Each row has a class, written after it.
[ 161 -362  -62  164   61  256  220 -108  -93  596 -467  155 -306  -63
   97 -214 -187  233 -140 -136 -134  -77   56   67  298  -30   61 -101
  523 -327 -316   -5  698  352  -85  -85   25 -127  501 -224   16   -9
  -19] => vob
[  56 -170  275  236 -131  408   26  -80 -141  592   88   -7 -107   66
 -150   20 -269  241  -22 -141 -153  211   50    2 -341  239   39 -338
  330   31  161  140  765   41  -92 -327  235 -167  195 -321 -162  -85
  -35] => varil
[  44   12 -114  400 -239  264  -30  -15 -147  246 -157  -49  150 -310
  231 -435   -2 -421   26  -51 -374  218 -108   16 -110   -5  179 -234
  246 -281 -325 -219  347  471 -163  243   67  -53  443 -209   83  -55
  -54] => Keb
[  43   59 -174  -46 -193  267   40  -65 -258  149 -249  115 -124 -166
  100 -283   89  -57 -144 -348   37 -175 -105   82 -107   63   93  -41
   65 -448 -276  -34   66   64 -134 -168   49  -52   59  -60  137  -30
 -179] => lotos
[ 164 -137  180  179 -154  492  -49  -26 -132  547  100 -166  -17  -66
 -175  -70 -172   92 -118   68 -309   28   62   24 -514   75  -99 -248
  241  216   82   11  612  159 -105 -218  259 -346  164 -356 -118   51
  -73] => fenes
[  76  160   19  101 -258  374   19   75 -184  364  343 -143  -24  -20
 -137  -60  -99  -48  -74 -108 -124  -93  -49   19 -284  151   59  114
  381  106  150  -61  420  289    6   20  160 -283   26 -227   -5  -19
  -83] => lukis
[  45 -282 -140   53 -233   84 -142 -146 -149  -23 -108  286   63  123
  230  -19  112 -149  110 -168 -258   14  173   83 -239  227   52   -5
  111  -20 -131   80   18  -44  235  -90  230 -193  176 -201  288  -42
  148] => rim
[ 120  209 -323  519  -58  -30   -6 -247 -198  255   65  294  137  363
  364   89  142 -224   -5 -501  274   94  234  200  355  -28  295  219
  410 -396  -42  134 -214 -127  155   72  163  300 -218   96  176  -39
  157] => rim
[ -73  273    1 -246 -373  147 -272 -204  143  -74  266 -107 -167  168
  -85  -95   61   80 -169 -243  111   36  139  167 -737   97  -13   59
 -336  289   44 -178  -73 -566  -17 -218   88  -94  148   22   68  269
 -243] => lotos
[  96 -188   39  249  194  -69   62 -133 -105  565 -127   37  142  328
  462  120   39   77 -358 -316  278  145  359   12  -60  -61   -2 -146
  343 -558 -148  145  221 -421 -197 -126 -177  608 -333 -252  -49  198
 -157] => vob
[ 157 -419   33  192 -102  220  -34    9 -123  496  -10  -98 -117   77
  -10  178 -318  300 -102 -217  -25  145  166  103 -271  207    6 -195
  191 -136  132  211  582  -85 -242 -387  411 -283   92 -356  -59  -26
 -102] => lukis
[  10  -44  114 -133 -123  -40 -160 -139  -36 -107 -204  187 -192  349
  -79  -54   16  -23  166  171 -163  -49 -105  -67  374  102   61  172
   -9  265  162  192  -79 -109  191  286 -118 -193  398  275  -69  104
  121] => varil
[ 369   91   46  368   76   83 -116   42   43  453  158 -142  101  234
  103  120  -88   26 -171 -153  313  -35  108   24 -219 -139   83 -163
   41   50  -76   -2  164 -272  147 -284   54  331 -420 -444 -109  261
 -391] => mili
[-113  253   57 -233 -297  136 -178 -128  129 -147  322 -151 -170  152
  -18  -70   61  114 -216 -197   66   64  128  227 -790  -20   10   58
 -400  267  -14 -273    7 -638 -141 -179   55 -129  272  -44   83  406
 -244] => mili
[ -87  461   70 -160 -400  109 -307  -48  157 -176  480 -118  -56   42
 -139  -88  145  -41 -123 -187   35   21  104  198 -819   79   70  134
 -432  250   44 -273 -164 -501   -3 -183   43  -95  211   70   64  289
 -205] => fenes
[  23  -82  151 -106  -82  -78 -113 -133  -89  -48  -63  273 -180  346
 -145  -55  -44   71  120  240 -195  -68   -4  -41  341  117   12  202
  104  308  142  248   23    8  242  259 -156 -222  459  240  -81  125
  179] => Ber
[  54 -302 -155   19 -249  102 -146 -103 -203  -54 -164  245   71  153
  250    2   92 -131   69 -234 -230  -30  152   74 -298  218   62  -37
  179  -21 -166   31   59  -46  277 -172  273 -251  149 -258  263   14
   86] => mili
[ -91  378  -21 -270 -401   49 -201   12  217 -297  405  -69 -102   62
 -153 -119  166  -67  -48 -235  -24  -31  122  210 -722   87  109  137
 -362  180  132 -176 -185 -485   -8 -321  135 -260  245  204  192  308
 -151] => fenes
[ -53  317   53 -171 -384  128 -285  -95  210 -203  277 -114  -96   69
 -217  -59   54   75 -100 -166   72   -4  135  197 -700   68  -81   92
 -418  233   79 -149 -188 -549  -19 -266   80 -189  254   41   67  341
 -231] => lotos
[ 164  106 -291  604 -183  -47 -138  140   81  327  191  -83  320  -61
  321   19    3 -284   -3 -371  213  290  337  224  -55  -89  247 -142
   -3 -319  -98 -152 -180 -237 -105  -58  -61  495 -385 -164   95   83
 -267] => varil
[ -95  412  110 -239 -410  120 -274 -193  189 -235  362  -45 -164   90
 -136 -121  179   13  -27 -169   63  -25  114  235 -753   44   89  164
 -510  289   70 -162 -242 -600  -19 -197   53 -170  254  136  172  298
 -170] => varil
[  41  -79  176 -110  -82  -50 -200  -86  -91  -41 -119  185 -200  388
 -137  -58  -89    5  135  183 -205  -77 -113  -75  321  107   91  140
  109  298  175  208  -52  -36  239  225  -91 -231  399  218 -126  180
  113] => mili
[ -16 -105  246  116  -85  183 -498 -443  -99  417 -303  -21  203   28
  172   -4   38 -392  -87 -283  -32 -213 -163  -81 -553  208 -140  -23
    1  -21 -366 -113  151  226  -67   20  -29 -118  287 -301  -11  105
   51] => mili
[  42   89  -94   25 -258  362 -134  -11 -309  245  207  135   19  130
 -123 -110   18   -2   46 -221 -319  -89  -11    4 -352  260  145   92
  205  100   65  -92  487  217  -30 -164  192 -581  278  -54   77  -44
  117] => varil
[  38  203  -92   36   35  287  -22 -200  -27  187 -160 -167   14  308
   -6  197   58   19 -144 -291  309  -64 -165 -108    3  -21  -93   14
  150  -88 -135 -190   92  195  -51  -16  215  143  -37 -164 -290  -57
   37] => por
[  41  223  -55   53   -4  265    0 -233   20  199 -216 -204  -40  255
  -14  221   55  -14 -158 -346  271  -63 -202 -106  -94  -43  -51    2
  164  -50  -83 -150  118  238  -84  -57  231  110  -30 -107 -244   -6
   27] => lukis
[ -59  417   71 -267 -420   79 -320 -149  259 -126  354  -84 -196   -2
 -111 -113  139  -46  -81 -191  -23  -36   62  219 -791   79   15  190
 -471  287   65 -224 -231 -490  -23 -122   42  -68  237   87  157  244
 -135] => rim
[ 333  272  154  399    7  -81  217   25 -342  562  -74   97  329  219
  272  286   11  129 -200 -539  483   15  258   82  163 -192   86 -233
  499 -579  111  287  148 -188  107 -448  180  377 -348  133 -128 -205
 -170] => vob
[  47  280  -22   83  -23  242  -98 -270    5  234 -180 -170    6  300
  -20  194   72  -31 -160 -294  304  -58 -197 -116  -58  -30   19   24
   87  -60  -91 -151  119  217  -27    1  150  249  -54  -82 -252  -59
   42] => varil
[  77  251  -28  110  -78  311  -44 -247    6  210 -204 -217  -35  182
  -29  174   26  -42 -189 -254  243  -26 -208 -101  -58  -68  -45   -1
  106  -43 -115 -162  136  262  -20   47  202  182    5 -162 -302  -72
   56] => Keb
[ 170  -10  -90  249 -102  120  130 -136  -42  438 -515  193 -155  -66
   12 -119  -98  -23   -9    0  -74 -289   68  115 -246  -59   -4   22
   82 -616 -239  -91   90  113 -156  -60 -208  -56  244 -232  129   63
 -166] => mili
[  45  -83  163 -146 -105  -26 -211  -89  -55  -82 -115  205 -192  304
 -176  -57  -68   52  193  165 -245 -130  -97  -95  263  143   47  189
   59  318  167  194 -124   70  260  214 -114 -222  379  239  -90  108
  144] => mili
[  43  197  -89   23   23  273   14 -259  -52  236 -167 -194  -55  343
   27  213   15  -65 -173 -354  351 -113 -221  -92   34  -69   96   73
  168 -140  -69 -199  160  240  -82   24  190  122  -42 -133 -204  -59
  129] => rete
[ -24  298  -30   22  -43  212   22 -234   14  119 -102 -185  -28  274
  -48  157  100  -79 -152 -303  318  -92 -204 -106  -50  -21   16   21
  117  -81  -11 -117   24  230   15    1  175  209  -82  -27 -166  -87
  109] => varil
[ 217  280 -198  253 -229  123   93  170 -241  193  188  102  198  212
  440 -128  266 -333   -1 -639  -76   60  165  -19  -84  -65  495  -61
  382 -315   24 -110 -152    2  132 -140  120   92 -412  102  255   -5
  -76] => rim
[  75  301    1   21  -36  255  -56 -281  -25  176 -180 -214  -32  301
  -18  223   14   32 -204 -369  315  -93 -217 -124  -61  -82  -15   49
   75    1  -83 -190  119  235  -16   48  177  191  -52 -151 -281  -80
   94] => Ber
[  40  -26   76 -111 -108  -75 -188 -142  -20  -90 -101  194 -134  364
 -155  -36  -59    2  201  268 -213 -159  -28  -53  287  135    4  214
   81  357  149  221 -149   -6  249  298 -120 -124  359  235  -15   59
  124] => Ber
[ 140 -251   80  244 -101  192 -211  -89  -80  511   45    1  -27   51
  -59  108 -162   47  -48   30 -288  104  174  143 -535  279   22 -202
  225   30   17  -17  598  -66 -210 -204   32 -200  179 -346  -82   39
  -65] => lotos
[  85  210  -77   44    1  221   -2 -266 -117  256 -258 -173  -33  341
    0  199   29    2 -130 -321  303  -67 -213 -110  -63  -62   34  -21
  202  -63  -73 -154  184  269  -58  -53  194  158  -73 -147 -255  -53
  116] => mili
[ 333  110   29  395   28   52  107 -333 -317  648 -297  106   52  169
  433  134  -36   40  -87 -385  336  248   67   -2 -189  -82  224 -183
  356 -408  -39   25  172  -11   24 -113   50  288 -436 -351 -146 -187
 -263] => rim
[  44  -80  142 -185  -66  -70 -182 -160   12   63 -175  222 -247  408
 -105    1  -64   13  125  174 -193 -137 -117 -103  305  131   23  192
   48  300  155  203  -68  -57  145  244 -132 -166  459  195  -90  139
  121] => rim
[  11  -17  120 -134 -138  -38 -189 -155   -3  -85 -106  274 -184  299
 -151  -59  -36   35  199  258 -220  -72  -52 -103  346  179  -70  272
   70  262  176  238 -204   40  260  370 -151 -105  428  190 -124   62
  141] => por
[  82  337   -1  305 -231  296  113   49 -231  145  227   88   46 -289
  -77 -305   42 -189   93  -44  -63 -290  -31   20  -89  -14  143   70
 -145 -375 -171 -133  160  361  113   82 -148   54   60  -37  151 -249
  124] => rim
[-129  248  119 -224 -348  124 -245 -125  309 -153  366 -159 -116   38
 -118  -26  102   80 -123 -193   95   56  201  235 -766   85 -131   83
 -362  277   39 -168 -212 -614  -77 -212   68  -57  263  -45   58  364
 -224] => por
[  59  -69  192 -143 -107  -34 -245 -123  -58  -50 -157  228 -186  381
 -141  -12  -35  114  157  277 -206  -88  -68  -81  316  120   40  224
   23  324  136  211  -74  -67  241  253 -142 -205  446  229 -134  133
   72] => varil
[  31 -202 -142  112 -240   79 -157  -95 -167  -86 -106  247  160  112
  189  -30   67  -77   40  -90 -270  -17  187   12 -278  202  -62  -21
  156  -24 -160   73   95  -39  290  -88  212 -161  141 -228  253  -48
   98] => lotos
[  86 -283 -172  -60 -241  298 -379 -348 -160  739 -381  234  -96  -39
  -55  -22 -160 -193 -119  524  -56   78  -63  126 -223  236 -309   57
  342  152 -260   89  191  340  -62  205 -106  166   78 -439 -276  130
 -444] => lotos
[ 112  442  -31  271 -102   31  245  -21 -206  299  -43  -21  288  123
  283  205   91  122 -272 -607  388 -121  206  -13   59 -227   86  -57
  354 -405  -48  -96 -230 -326   50 -134   46  374 -211 -221  -70  -44
 -187] => rim
[   9 -151  198 -142  -17  -17 -197 -149   -4    2 -137  215 -201  386
 -147  -43 -120   57  120  314 -234  -68  -54 -108  357  119  -82  143
   87  332  150  260  -75  -33  205  296 -124 -156  433  161 -169  151
  112] => por
[-114  319  158 -218 -354  139 -223 -126  257 -225  358 -143 -172    6
 -205  -46   92   65 -159 -262   95   -1  121  272 -819   43  -42   70
 -415  271   78 -189 -160 -565   58 -301  148 -148  201   49   98  328
 -169] => mili
[  21 -148 -131   38 -259  112  -99 -100 -136 -122  -39  220   70  149
  202    6   77 -168  121 -157 -233  -36  146   58 -212  191   24   56
  153   23  -47   77   13  -85  260  -89  270 -297  166 -152  261   17
   79] => lukis
[  20  303  -24   89  -16  275  -27 -264   37  237 -197 -189  -41  244
  -52  209   21  -22 -187 -329  334  -77 -225 -108  -84  -82  -77  -44
   89  -83  -95 -163  211  194  -77  -20  167  229  -22 -154 -324  -66
   80] => vob
[ 399   94  261  612    7   74  -33 -275 -204  820  196  314   81  159
  298  147 -110   72 -115 -450  336  169  259  128    1  -72  246  -58
  427 -303   49  356  174 -105  201 -324  183  261 -317 -294  -79    5
 -153] => rim
[ 160  -46  139  207  -52  526    5   66 -339  463  114  -17    6   68
 -189   44 -154  277  -32  -92 -130  110  -24   55 -210  188 -122 -150
  327   65   22  -77  706  133 -147 -269  196 -429  279 -229 -204  -26
 -109] => lotos
[-132  172   54 -250 -372   85 -328 -130  236 -163  237 -118 -181   83
 -145  -36   95   82 -117 -125   67   15  194  213 -768   52   -6   92
 -386  305   -7 -163 -236 -583  -54 -240  134 -181  235  -32   83  360
 -186] => vob
[-138  317  108 -336 -307   87 -219 -146  196 -248  394 -111 -170  185
 -183  -27  121   43 -111 -160  186  -59   69  223 -706   97   51  207
 -323  271  106 -155 -246 -584   45 -199   92 -196  239   62  123  348
 -206] => rete
[  13  149  -43   56   63  266  -20 -259  -35  280 -165 -163  -22  309
  -12  211  -52   74 -217 -242  328  -67 -184 -122   22  -82  -13    2
  140 -104 -112 -144  241  181  -91  -13  193  163   37 -182 -325  -34
   74] => rete
[  -3 -319    2   -7 -174   78 -124 -165  -76   12  -78  264   19  203
  261   55   18 -138    8  -91 -222   47  206   23 -216  205  -45  -21
  156   -5  -77  100  103 -146  245  -62  154 -173  159 -308  139   70
  118] => por
[  37  265 -150   78  -24  190   27 -199  -39  171 -265 -204   15  247
  -45  182   40  -55 -204 -253  289  -71 -195  -99  -10  -71  -64  -47
  196 -130  -63 -144  111  269  -78   -9  176  190  -85  -39 -236  -90
   46] => lotos
[  -9  -12   83 -184 -131  -75 -188 -140   24  -99 -174  257 -206  335
  -86  -50   18  -37  215  203 -241 -107 -102  -82  331  124   39  211
   28  318  166  181 -212  -41  191  286 -147 -176  402  310  -38   91
  131] => varil
[ 142  -19  102  120 -303  439   90   75 -102  439  370  -76 -160  -19
 -214  -85 -157   74   57  -31 -161  -29  119  137 -451  182  137  -45
  152  -77  219  -70  464   74 -107 -146   88 -307  183 -264   11  -52
  -47] => rete
[  15 -207  -68   16 -213   95 -142 -108 -136  -78 -111  269   82  205
  185   42   84 -170   62 -117 -256  -56  109   25 -224  182   29   -3
  123   -6 -129   84   18 -141  267  -72  201 -222  110 -218  186  -13
  114] => Keb
[  25 -156  -58   52 -236   96 -200 -104 -116 -149  -75  225  114  173
  189   35  133 -182   95 -106 -218  -18  129   48 -219  161   58   21
   41   80  -80   66  -78 -152  316  -68  224 -217   74 -167  246   21
   84] => varil
[  48 -141  158   74 -145  504   78   67 -189  395  278  -63  -40   74
 -194  145 -190  268  -52 -188  -43  144   60  106 -276  105  -83 -109
  273  274  164  -21  529   64  -69 -270  300 -394  152 -250  -95    7
  -12] => rete
[ -79  302  154 -260 -345  161 -181 -114  179 -172  353 -148 -184    4
 -158  -62   86  134 -156 -164  202  -62  147  233 -723   -9  -23  117
 -484  198   79 -124 -199 -622   26 -282   92 -117  130   81   97  278
 -215] => rete
[-147  142 -556  160 -247  378   46 -231 -226  150 -359  323   39  -97
   24 -286  171 -457  228 -217 -272 -258  186  115   17  189  303  -36
  206 -398 -245 -200  -93  123 -134 -127  -47 -112  167  141  327 -116
   99] => varil
[ -74  414   33 -267 -304   87 -267 -141  201 -229  294  -95 -126  149
 -103  -61  169  -30  -53 -263   92   17   91  261 -771   80   17   59
 -435  275   50 -267 -170 -676  -30 -226   50  -84  198  135  132  248
 -234] => vob
[ 130    4 -225   38 -164  410  -28 -151 -271  222 -560  -50  -89 -243
  -95 -329  118 -341   37  239 -153 -203  -98   99  113  -30  -29  -19
  106  136 -368 -256  -46  439   56  198 -159 -161  294   34   86   26
 -134] => Keb
[ -98  361   44 -257 -409  192 -204  -98  134 -161  467 -107 -181   11
  -60 -145  144 -123 -192 -252   60   52  141  232 -790   58  120  110
 -403  258   20 -300 -121 -508   36 -204    9 -175  115   29  115  327
 -214] => Keb
[  65 -319  -53   29 -187  150 -168  -91 -183  -35  -76  271   52  142
  214  -10   61  -70   73 -216 -242   20  141   45 -269  209   42  -44
   82  102 -176   30  138  -15  323 -151  196 -164   92 -233  235    4
  100] => mili
[ -76  246  111 -217 -349  121 -304 -141  208  -49  299 -102 -137   26
  -66  -42   48   -4 -118 -204   70   66   87  220 -769  108  -72   64
 -400  174   52 -188  -68 -565 -109 -212   10  -63  214  -38  -21  345
 -233] => mili
[  69  232  -67  109  -10  231  -51 -249   30  327 -205 -179  -29  318
   65  211    6  -19 -234 -369  312  -44 -199 -112  -47  -66   20  -36
   98 -135 -107 -181  218  140 -107  -15  150  259  -36 -207 -280  -24
    8] => varil
[  65  -60  100 -102  -78    3 -134  -53  -64  -69 -110  239 -192  334
 -165  -45  -58   78  136  260 -263  -94   -3  -63  327  104   -5  185
  122  292  165  221  -88   -1  227  186  -78 -286  436  227  -90  167
   85] => por
[  78  201   -2   22   -7  234  -60 -257  -50  247 -271 -167  -78  329
  -42  208   25   49 -151 -304  311  -71 -186 -123    9  -64   15   36
  194  -67  -67 -100  143  239  -25  -22  208  160  -43 -119 -266  -63
  108] => vob
[  87 -114  121 -113 -117  -88 -248 -164  -34  -64 -198  259 -180  327
 -100  -58  -68   46  193  231 -244  -47  -36  -32  363  152  -20  204
   65  344  153  277  -85  -61  284  292  -95 -174  413  247  -73   72
  127] => Ber
[  14 -239  358  100 -127  394  -63   35  -64  450  213 -175 -100  172
 -219  125 -179  212 -149  142 -161   79   89  -18 -498  131   10 -170
  256  258  112   22  528  -35  -35 -136   94 -226   15 -463 -194  175
 -121] => varil
[  88  458   40  349  -47 -157  123 -278 -234  242   39   76  323  266
  421  151  178 -231   -7 -799  400  -57  120  -55  -41   36  405 -126
  471 -533   71   77  -29 -194  110 -226   29  438 -298   22   23 -189
   68] => mili
[  51 -158 -216 -139 -118  186  -77   73  161  261 -339  -15  -50 -258
   59 -173  -43 -317   14 -104 -119 -196  -16  -18 -187   60 -202  -66
 -220 -245 -116 -243 -259   97 -130 -109   -3 -159   10 -113  162  -21
 -144] => rete
[  21 -268 -117  -20 -220   52 -156 -117  -96  -84 -129  288   27  190
  215   53   98 -104   78 -122 -258  -54  190   54 -252  167   30    3
  160   69 -120   67   28 -127  284  -96  219 -255  132 -232  215   -1
  127] => vob
[  -1  -28   69 -135 -103  -77 -166 -130  -88  -36  -93  323 -170  365
  -41  -74  -38   -4  164  185 -223  -43  -45  -67  405  150  -37  250
  155  285  132  216 -149  -10  237  326 -117 -155  461  224  -48   94
  158] => por
[ -11 -176 -122  -33 -244   16 -190  -96  -49 -140  -65  235   74  151
  176   35  100 -186   94  -97 -205  -79  151   46 -261  217  -14   41
  107    5  -73   75  -60 -154  296  -63  216 -177  107 -222  220  -26
   97] => vob
[-196  448  101 -288 -340   89 -164  -85  233 -336  546  -98 -156   67
 -191 -149  217   63  -93 -253  120  -20   90  272 -741  101   76  145
 -410  214   76 -209 -129 -636    0 -258   64 -172  269  171  165  289
 -163] => varil
[  42 -261 -100  101 -213   99 -169 -113 -122  -47 -142  246   92  212
  166   21   14 -101   66  -92 -248  -40  136   15 -193  183  -70  -47
  164   93 -126  105   41  -71  305  -84  247 -221  159 -228  229  -10
   97] => lotos
[ -79  346  112 -198 -375  159 -188 -149  265 -121  432 -121 -183  -11
 -140  -88   62    1  -42 -206  132   28  139  267 -804   14   41   71
 -454  230  132 -171 -182 -581  -45 -302  131 -145  174   41  148  269
 -167] => rete
